[[234  67 232 221 234 238 232]
 [ 89 221 204  60 163 203 191]
 [ 88 220 204  60 160 203 192]
 [240  62 232 225 240 239 234]
 [ 87 219 205  60 160 203 193]
 [168 156  56 165 132  61  56]
 [237  66 233 222 236 239 232]
 [ 87 221 204  59 160 202 192]
 [ 91 217 211  62 163 210 199]
 [185 157  68 167 164  79  65]
 [190 156  71 168 173  83  67]
 [ 88 220 205  60 160 203 193]] → 232

[[20 19 66 68 18 65 72 68 64]
 [41 47 65 11 55 27 17 12 57]
 [45 47 44 34 50 39 36 34 42]
 [20 21 58 59 24 44 60 60 53]
 [15 13 76 70 10 69 76 70 75]
 [50 55 74  7 59 42 17  7 69]
 [ 9  8 81 69  6 66 74 69 79]] → 66

[[6 7 5 4 6 4 5 5 7 2 4 6 7 4]
 [2 2 4 2 4 0 6 1 5 6 4 3 3 4]
 [5 4 4 1 5 1 6 3 7 3 4 4 5 3]
 [4 4 5 3 5 1 6 2 6 5 5 4 6 4]
 [3 6 7 6 5 4 6 3 5 7 6 3 6 5]
 [6 4 3 3 5 4 3 6 4 1 3 6 4 3]
 [4 4 4 6 4 7 3 6 3 6 5 5 3 5]
 [2 3 4 3 4 1 6 1 5 6 5 3 4 5]
 [6 7 5 5 6 5 5 6 6 3 5 6 7 4]
 [7 4 3 2 5 3 4 6 5 1 3 6 5 3]] → 5

[[333 314 273 476 196 376]
 [788 755  41 408 256 281]
 [240 252 345 562 111 451]
 [275 214 261 165 501 226]
 [249 252 329 495 173 413]
 [ 64 147 513 355 309 435]
 [ 44  62 445 591  78 490]
 [191 286 461 162 488 346]
 [181 122 303 417 263 343]] → 273

[[5856 5417 7077 7651 6861 6587 4998 7760 6960 5178 2442 6425]
 [7835 6199 5925 6866 9016 3718 6940 5618 7802 4578 8128 5172]
 [7074 5432 5657 7972 9910 5723 4315 6351 6916 4884 7905 5639]
 [5406 7227 6975 6954 7605 6027 3341 5666 6859 4372 4125 6399]
 [6936 6749 8294 7599 3047 4509 6944 7550 7367 5812 4559 6297]
 [5542 7472 9031 4875 4019 4906 5772 4296 7041 7268 6856 7234]
 [6047 7781 5736 7340 6968 8760 6476 8372 6233 5513 2654 6859]
 [5788 7411 6774 4320 6120 7674 9599 6391 6932 7383 3567 7292]
 [4704 8511 6295 4682 7868 9057 5341 5082 5890 6958 5023 7742]
 [6555 5889 7151 7300 8881 5737 4357 5920 4897 3428 6171 6956]
 [5652 6072 5041 6117 8137 9581 7037 7542 8010 9310 5036 6480]
 [7636 4824 7608 6838 7213 4434 8621 7247 5935 3763 4760 6500]] → 7077

[[ 14 -14  14  -2 -20  14 -21 -15   7  17 -27]
 [ -5  13  11  11   5 -17 -19  11  -8  -9  -2]
 [  7  15  26  19   2 -11 -29  13   1   0 -10]
 [-13  16   3   9  10 -25 -14  14 -13 -19   6]
 [ -6  14  10  12   4 -20 -19  12  -8 -13  -2]
 [  7 -10   9  -5 -15   9 -16 -13   1  12 -22]
 [-14 -21 -25 -22 -13  -5   2 -20 -10 -11  -8]
 [-17   7  -7   1   2 -24  -9   6 -15 -20   3]
 [ 16 -15  13  -2 -20  14 -22 -16   9  16 -28]
 [  7 -19   2 -11 -19  13 -13 -19   2  12 -24]
 [-22  -5 -23 -11   1 -24   0  -3 -16 -26   6]] → 14

[[  2  -4  16  10  -6   0   0   9 -14  11  26]
 [  9 -15  25   7  24  10 -10  -5 -26  32  42]
 [  8   0  17  15  -4  -3   3   3 -20  12  31]
 [  8   4  20  20   5  -4   4  -5 -20  13  34]
 [  4  -2   5   5  17   5   1   4   6  13  13]
 [ -1  -4  12   6   2   4  -5  11  -8   8  21]
 [ -3 -16  16  24  21   1  -3  -6 -23  29  38]
 [ -4  -7  16  27  20   1   4  -8 -22  20  38]
 [  5   2   3  12  19   2   4   3   8  16  11]
 [  1  -3   7   3  10   6  -4   7  -2   9  15]
 [  4 -17  19  16  24   3  -8  -2 -24  34  40]
 [  1   3  18  24  14  -1   6  -9 -21  17  38]] → 16

[[68 34 60 46 39 61 41 66 65 48 42]
 [25 20 75 41 56 32 50 27 26 40 51]
 [43 51 28 56 42 45 25 43 43 72 25]
 [48 43 36 55 39 49 21 48 48 75 21]
 [56 45 36 54 38 54 26 55 55 68 27]
 [57 53 35 52 43 54 37 56 56 57 37]
 [60 70 22 54 44 56 41 59 59 54 40]] → 60

[[ 30 -36 -29  31 -25   6]
 [  1  11   6  -6  13 -30]
 [ -4   2 -28  29  -9  -3]
 [ 50 -46  -6   7 -19 -11]
 [ 35 -26  27 -25   5 -21]
 [-17  12  10 -10  12   2]
 [-38  38  -8   9  15  -8]] → -29
---
[-0.091, -0.176, -0.061, -0.013, 0.167, 0.021]: -0.061

[[-0.7, 7.4, -4.1, -15.3, -1.4, -9.3],
 [-8.2, 0.0, -2.0, 0.1, 0.8, -19.7],
 [0.3, 2.8, -1.3, -1.1, 12.9, 2.2]]: -4.1

[-0.17, 0.08, 0.07, 0.11]: 0.07

[[0.18, 0.73, 1.20, 1.66],
 [1.32, -0.11, 1.10, -1.19],
 [0.87, 0.26, 0.80, -0.50]]: 1.20

[1.6, 3.8, -12.5, 5.8, -16.2, 19.6, 10.4]: -12.5

[-13.1, -3.4, 18.8, 4.3, -6.1, -12.6, 17.5]: 18.8

[1.15, -0.35, 0.44, -1.68, 0.08, 0.68]: 0.44
